[  15   42  -96  -84   85   37  -35  -74   79   44  -62 -158 -150  -31
  -99  -83  -31 -109  -34    4   24   76  -33  -15   -4   96 -143   26
 -162  -79  -77   23   40   72  -43 -338  -74] : B
[ -31  -44  -75  135  -46  107  -24  -22  -30    6  189  -24   39   -7
  -46  -32  168  -28   75  -52  -10  -66  101 -202   85  -74 -145   56
   -7  -58  -14 -227  -44  104 -157  208  -11] : U
[-150    9 -154  -21   62  118  -10    4  129   34   20  -66  -47   88
  -30   21   86  -35   20  -51   34  -82  120  -65   56  -73 -230   48
  -51  -67 -137    6   81   -2 -257 -186   63] : D
[ 160 -105  127   35 -294  -19 -135  125 -128  137  179 -130 -231 -176
  -51   78  -77  124 -218  -37 -163  286 -389  375  225  -75  351  145
 -277 -207  -94  -56 -126  188  493  883   51] : B
[  35 -134   61  105   48   38  169  -18   54   48   50   80  307  155
  127   -7  -22    9  120  182  101  -29  206   23  -37   57   11   26
  247  190  218  -88   58 -212   73  -65 -157] : P
[ -36   -6  -20   80 -141   93   41    9  156   89   61 -164  -79   -3
  -63   45   46  -17  -75   -9   50  158 -111   97  247  -56  -14  162
 -166 -121 -153  -70 -104   61   29  336 -105] : Q
[-105   23  132  -15  125  -45 -140   20  -97  -14   15  123   -2   34
  270   90    2  153   92   71 -253 -138   24  119 -161  -73  167  -21
  148  135   90  115  171  -74   81  223  170] : B
[-221  -12 -109   11  -35    4  147   76   26  -71  -10  166  144   57
  -48  218  212   62  186 -152   52 -220  130 -347  -92 -146 -239   10
    1   15 -126 -145   42  -55 -366 -107   32] : H
[  40  145  -10 -234  118  -60  -38  -38    1  -63 -185   -2  -90   80
   60  -25 -200  -85  -31   39  -40   -9  -43   48 -189   54 -118 -107
 -194   85    6  229  113   73   10 -520  -43] : N
[ -64  -15  -15  -72   -7   70 -179  129   52   63   15 -188 -194 -102
   59   92   40  133 -118  -63 -162  129  -99  180   44  -54  -14   52
  -96 -127 -115   39  131   53   40  241  159] : Q
[ -21  -88  170  217  -38   69 -164  127    4  171  116  -51   53   19
  224  -13   26  213  -49  175 -204  115  -47  272   95 -116  297  130
  145   86   70 -124   71  -31  169  893  119] : C
[  55   35   99 -239   78   82  -76  104  -60   27 -104  -29 -155   -3
   92  132 -229  -42 -120  105 -208  141  -23  320   15   87 -127   23
 -178   30  -22  240  217  -14  267 -267  -14] : B
[ -16  -56 -187  -27  -33   81   -7   87   52   10   45 -161   49 -123
 -178  -29  143   29  -89  -61  108   47   91 -208   38   23 -240  -28
  -25 -113  -62 -212   67  124 -248 -130   27] : Q
[  24  -92    8 -137   94   44   -1  142   43   42  -65  -90   39   14
   21   70  -40   46   -4   21   -1   85   30  116  -64   24 -120  -49
  -23   -6    6   27  171  -44   12 -252   40] : J
[ -32   23  -29  -63  -19   68   20   17  -30  -54   17   59  -40    8
  -70  134  -79  -47  -37   22  -42  -23    0   25   65    6  -60   78
 -120    6 -120  112   24  -60   77   16   -6] : D
[-171   99   11 -167   81  165 -117  118   38   57  -23  -26 -198  159
  113  154  -59 -119  -79  -50 -252  -24    1  147   33  -47 -321   51
 -247  -92 -153  169  217   -4 -130 -266  144] : S
[  96 -138   68  -20  -28  -40   32   63   36   90   25 -149    2  -68
  -40   47  -36  108   16   -7   38  171 -111  210   25  -16  148   23
    4  -68   13  -24  -27   34  243  272  -71] : J
[ 156 -286  -20  432  -25 -167  243 -220  137  146  204   -4  457    8
 -113 -318  113  249  308  241  316   67  168  -68   -7   12  405    5
  545  220  340 -568 -318  -60  118  899 -276] : C
[  -7  -55   72  -55 -100   65  -92  200 -130  -24  110  -10  -68  -98
   99  196   23  157 -132  -66 -187  111 -108  143  105 -127  -28   45
 -136  -97 -119   88   81  -15  175  377  168] : U
[ -73  -55  -36  132    1   53  -17   33  -12    2  124  -41  141  -94
  -21   25  151   81   -2   16   -3  -47  138 -131  120  -61   37   60
  170   21   19 -174  -28  -26  -87  407   61] : Q
[   5  166    6  -78 -126  -70  -17  -68   38  -22   62  -24 -143  -41
  -55   20  -53  -28  -46 -100  -77   56 -162  -38  118  -42   96   98
 -288  -55 -122  106 -174  100  106  221   -6] : P
[  84    1 -140 -300  -68   31  -65  187   -2    2  -17 -236 -141 -240
 -269  -37  -42    1 -299 -116   38  253 -104  -82   69   90 -159  -44
 -322 -209 -194  109   62   87  -14 -266  136] : E
[  35   76 -139  128  -68  -16   23 -235   65   -8  160 -162   21 -170
 -232 -190  100 -119   11  -95  148   65   74 -301  234    5  -25  140
 -110  -95  -67 -167 -279  186  -45  332 -234] : U
[ 158   50  -85  113  -78    1   10 -237   65   65   55 -161  -20  -29
 -136 -263  -43 -177   32   69  203   59   33  -22  131  142   36   51
  -77  -15   12 -182 -204  189   93   94 -302] : E
[ -91  -60 -180  -10  -21   98  -29  162   97   87   -8 -200  -32  -97
 -119   29  159   91 -110 -117   40   75   30 -187   78 -161 -267    6
 -151 -179 -204 -120   47   73 -327   59  184] : N
[-148  264  -86 -122   53 -150   92 -189   82 -165 -175  159  -65   74
 -107  194  -23  -61  236 -148   64 -188    4 -257 -161   41  -75   -2
  -83   23 -131  128  -58  -39 -129 -422 -137] : C
[  -1   45  -34  -98   79    2    7  -50  113  -11  -93  -58  -29   44
   14    2  -59  -63   22  -33   58    1   45  -18 -104   86  -71  -15
   14   12   34   74   78  -18  -23 -399  -91] : P
[ -40  106  187  -10 -127  -94   56  -70  -82  -97   62  115  -90  -71
   25  303  -84   74   -9 -113 -162    6 -169  104   82  -30  181  186
 -233  -10 -162  218 -119  -23  307  507  -34] : J
[ -72  -48   33   91  -88   50  -75  143    2   95   86  -23   18   -6
   72    2   43  123 -117   65 -137   28 -101  113  184 -178   98  125
 -103  -22 -132  -21  -32   30   10  592  164] : D
[-137  231  -35 -125  138  -27  161 -257   82 -129 -118  239   52  211
  -14  149  -82 -257  215  -14   56 -222  201 -208 -113  157 -246   24
  -84  122  -29  190   18 -177 -107 -664 -189] : S
[ -82  -35  136   28  -50  166 -209  250 -121   87   45  -12 -162   23
  238  219   17  118  -99   78 -316   54  -95  297   26  -97   20  103
  -56  -38 -109   -7  239    6   92  436  207] : C
[  95  -48  -58   40  141  -94   61 -246   99   -7  -10    2  201   32
   -3 -155  -10   51  229   85  185  -83  191 -105 -160  110  174  -46
  328  127  263 -106   -5  -71   68  -78 -238] : N
[ -50  167  125  132  -99 -114 -108 -108  -23  -11   49   36 -113  -31
   83   90  -28   88   27  -18 -183    8 -186   70   65  -50  324  151
 -120   15  -94   62 -176   66  213  680   17] : C
[-132  115   -6   89  109  -17  -16 -211   80   -9  -13  121   -1  104
   53   39   28  -54  203   25  -37 -197  133  -59  -64    6   20   71
  166   83    4   38   16  -82  -68  118  -92] : S
[ 152 -208 -141 -172    1 -110  245   92  109   26 -108 -109  185  -45
 -293 -120  -49   91   88  -19  342  171   34 -112 -158   95  -79 -193
   91  -24   97 -102   -5  -18  -15 -524 -135] : E
[  62  -85    1  -98  -78 -171  273    6  -73 -124    0  192  189  -81
 -140  213  -20  162  141  -19  108  -35    7 -174 -140   37  107  -10
   94   69   -9   22  -63 -172  159  -49  -93] : P
[   3 -185   26  124   65  119   35   68   12   61   80   48  256  105
  114  -58   78   75  164  154   80  -99  223    4 -118   24   23  -50
  371  150  198 -188  187 -136  -41   36  -44] : E
[  61 -179  -58  188  117  207  -83  -31   62  148  204 -139  252  -12
   24 -261   72   18   41  197   67  -10  363  -39  109   64   35   30
  413  127  212 -262  102  -91  -71  348  -55] : E
[  74 -108   50   -8   -1   43  -78   60   99  131   68 -177    0  -55
   58  -48  -29  120 -108   57  -45  169  -23  179   37   40  116   68
   65  -56   52   -8   85   -3  168  167    1] : P
[-116   75 -130 -237  106   95   39   90   44 -117  -82   29  -15   12
  -91  165  -37  -58  -57 -121   -5  -72  128 -235 -142   34 -378  -46
 -170  -16 -131  185  218  -83 -265 -627  157] : N
[ -22   41   -7  -55  -31   41   95   20   55   40  -33   40   27  148
   58   18  -68  -81  -12   37  -24  -14  -34    8   54  -55 -128   85
 -248   45  -98   82  -14  -25  -66  -73  -29] : N
[-232  -19   51 -129   36   -4  -97  246  -45  -55  -83   78  -71   28
  167  334   87  219   26 -110 -238 -102   -3   39 -146 -159 -126  -42
  -35  -34 -147  197  229 -104 -145   16  278] : E
[ -55 -167  -14  130  -14  -15  289  103   81   84   -3  180  358  218
  -24   38   59   85  264  132  120  -70  124 -137  -72  -69  -59   14
  168  182   68 -219  -29 -187 -170   37  -63] : C
[-108   68  -26  108   58 -108   60 -132   78  -75   25   53  150   20
  -29   -4   67   47  154   -8   66 -116   83 -196  -78  -50  128  -11
  154  137   57  -84 -108   -3  -86  167  -79] : Q
[  72  -33 -109  -73  147  -82  140 -164   61  -69 -109   54  203    0
  -86  -79  -27  -12  154   68  218 -106  228 -228 -209  145  -55  -86
  199  139  141  -37   37  -78 -101 -393 -158] : N
[ -76 -139   34   65  -12  238  -79  207   56  150   84  -59    6  140
  171   93   36   59   -8   92 -140   62   31  259  145 -126 -109   66
   48   -9    4 -131  170  -88  -19  240   78] : Q
[ 106 -135 -108  221  114  137 -156 -115   19   86  179 -202  187 -125
    6 -253  170  116   18  126  126  -39  269 -207  -52   49   89  -56
  379   34  190 -385  107  107 -139  279  -15] : N
[ 133 -186  -26  290  -40   62   20  -29  107  226  223 -272  201  -99
 -135 -404   82   88  -48  182  179  170   79   -5  176  -45  198   38
  247   33  144 -339 -137  107   31  694 -129] : E
[  37   61   84  -39  115   30  -57 -143   -5  -20  -16   46   33   66
  119  -22 -148  -89   67  114  -73  -82  142  116  -33  144  116   70
  129  180  116  136   81 -106  188   27 -200] : E
[ 171  -73   48 -168  -23  135 -221  172   28  134   -6 -236 -137  -62
   64 -120 -187  -27 -227  135  -61  316 -107  428  164   66   36   15
 -165  -41   52   63  156  108  298  104   13] : H
[-165   84   25  -78  115   29 -193   28  -55  -81  -55  -29 -124  -97
  138  179  130   78  -36 -103 -157 -170   57 -101 -178    1   -3   -2
   56  -43  -66   72  217    8 -144  -72  185] : H
[ 170  187  -47 -100   33  -79   45 -280  125    3 -107  -78  -45   33
 -131 -247 -262 -290   -3  149  169  124  -28   80   47  225   64   14
 -166  111   41   46 -186  118  221 -346 -379] : Q
[ -57   54   87  -20   32   50   29   43   12   69  -23  107   17  216
  128   45  -89  -90   23  142 -101  -19  -10  168    8  -52 -110   17
 -111  104  -12   85   80  -50   24  -35  -12] : S
[ 142  -95 -260   51   38  171  106  -94  261  200   77 -306  128   28
 -275 -363   15 -141    7   85  335  155  188 -160  166   50 -297   -6
  -28  -71   44 -338  -59  121 -217 -259 -223] : N
[-166   20   -3  109   30   78  -16    4  -58    2  157   61   63  -61
   50  154  145   80    3  -34 -207 -155  128 -127  155 -103  -60  201
   10   33 -128  -24   23 -105  -86  519   98] : B
[  88  210  -70  -54  -22  -54   -9 -208   91  -20  -45 -157 -156  -27
 -135 -156 -139 -228  -66    3  113  107  -86  -58   68   95  -37    6
 -276  -38  -81   37 -201  209   63 -257 -212] : P
[ -63 -103   20    5  106  130  -30   85   85   79   -9  -15  103  128
  145    3   39   73  111   94  -42  -68  185   53  -52  -16  -30  -12
  254   81  106  -25  207 -143 -104  -59   17] : E
[  66  217   18 -232  -11 -330   71 -230  -62 -218 -151  127 -130 -110
 -127  100 -157   22  123 -130   47  -58 -212 -121 -258  116  229  -90
 -186   18  -91  282 -161   61  192 -237  -87] : J
[ -94  139  111 -169  -46   11 -128   71  -89  -92  -51  102 -184   -7
  131  316 -123   37 -130  -69 -273   -9 -123  202   90  -45   28  109
 -292  -34 -185  304   63  -30  227  144  116] : D
[ 226 -252  -47  -17  -48   80  133  106   73  176  101 -226  145  -70
 -192 -197 -127   -3  -97  227  151  344   59  211  170  119  -43   33
   15    3  112 -185  -23   30  234   47 -149] : Q
[ -57   89 -105    1   63  -12  145 -161   55  -91   36  100  144    4
 -126   28   52  -74  116  -26  128 -168  211 -348  -60   65 -104   20
  129   79    3  -28  -36 -115 -159 -275 -128] : P
[  84   74  -95   91  -51   -1  297 -298   84   11   46   50  114   47
 -290 -125  -60 -257   97   55  258   -7  110 -232  155  150 -123  121
  -84   40  -39 -115 -249  -13   -1 -112 -365] : S
[ -74   67   62  124   -3  -60  170 -239  -11  -89   -4  280  158  181
   88  148    8  -49  285   70   68 -284  141  -81  -56    4  132  104
  131  194   48  -39  -85  -89   68   74 -266] : D
[ -26   79   13 -156  -22  -71 -103   54  -26    6 -161   -4 -235  -23
   60  159  -97   75   44  -44 -181   49 -156  150  -61   -4   58   65
 -172  -53 -155  136   58   25   96   66   65] : C
[  54   26   60  153  -90  -86   29 -166   33   47   77  -21  -35  -61
  -54   -8   -4   97   72   11  -15   66 -102   29   76   51  323  172
   35  -17  -23  -79 -187    3  232  550 -127] : C
[  99  -45   -4  141  -77   75   14  -57   70  114   86 -146   76   -5
  -31 -119   16  -51  -95   46  107   69   17   13  122   18   47   99
  -50  -37   45 -226  -71  126   55  282 -145] : N
[-171  -98  102  105   17  126 -234  179 -159   -7  125   95   39    0
  327  224  186  267    7   50 -292 -205   78   67  -52 -163  130   47
  203   27    8  -59  270  -59  -59  566  328] : D
[ -12  144  104  171  -27   32    8 -290   48   12   53   72   29  140
  153  -34  -26 -157  180  109    9 -142  112   32   87   77  150  144
   40  130   52  -67 -134   15  139  251 -315] : E
[ 106  -11  -48  -77    2  128  -28  -13   65   45   39 -168  -36  -50
 -101  -66 -123  -88 -128   66    2  154   57   94  127  148 -109   54
  -64  -19   31  -19   49   55  100  -77 -114] : Q
[-216   87  -35 -271  141   -2   10  116   -3 -149 -155  155  -22  137
   71  321   32  -43   36 -167  -57 -190   41 -149 -291    9 -249 -120
  -89    3  -53  233  283 -145 -237 -806  150] : B
[  93 -192 -110  155   74  -81  254 -205  202   61   49  -25  336   28
 -198 -246   67   66  306   91  387   -6  253 -188  -92  109  112  -48
  433  132  225 -251 -120 -106  -22  -41 -328] : E
[ 203  -55  -46   40  -63  -45 -135  -88   -6   37  100 -250  -37 -253
 -147 -214    4  127 -169   57  119  193  -73   51   45  113  251  -31
   47 -113   88 -159  -59  248  245  314  -64] : D
[ 173  -79 -211 -188  -49   -9  175   60  100   27  -35 -230   74 -196
 -375 -138  -43  -14 -201  -68  326  242  -24 -208   14  121 -229  -72
 -225 -151 -120  -40  -38   84  -60 -440  -25] : N
[  -5  146  -28   13 -206  -64   74  -97  -19  -60   73  -30 -123 -100
 -154  107   48  -76  -89 -140   49   23 -159 -168  104   -3  -30  106
 -323 -162 -206  -31 -214  160   43   86 -103] : P
[ -65  -44  -17  -89  -68   32   61  215  -46  -21  -83   81   13    7
    1  247   10  120   -7  -23  -69   71  -18  -15  -16  -47 -153   13
  -99  -10 -130   30  111 -106  -66   -2  128] : C
[  86  111  -92 -126   96  -86 -275 -151   25  -30  -25 -277 -328 -263
 -110 -154  -14  -20 -118 -144  -63  125  -77   39   -5   91  110   30
  -75 -168  -58  134  -29  231  141   57  -13] : U
[ 165 -118  -28 -168  -96  -76   23  105  -73   -5  -26 -127  -50 -206
 -152   25 -107  148 -190   18   57  245 -181  132   31   71   83   -6
 -191 -111  -98   94   -1   63  279   61   21] : D
[ -63   20   41  292  -64   56 -201 -101  -54   39  170  -97  -49 -126
  119    3  184   99    5   26 -158  -78   25   -1  150  -72  217  158
  141  -32   -9 -235  -83  150   24  855    8] : Q
[ -84 -115  -49  206   22  170   77   -1   74   89  229  -23  219   39
  -25  -18  154    7   90   17   40  -40  233 -128  183  -80 -140  124
  122   29   -5 -235  -18  -98 -172  352  -14] : J
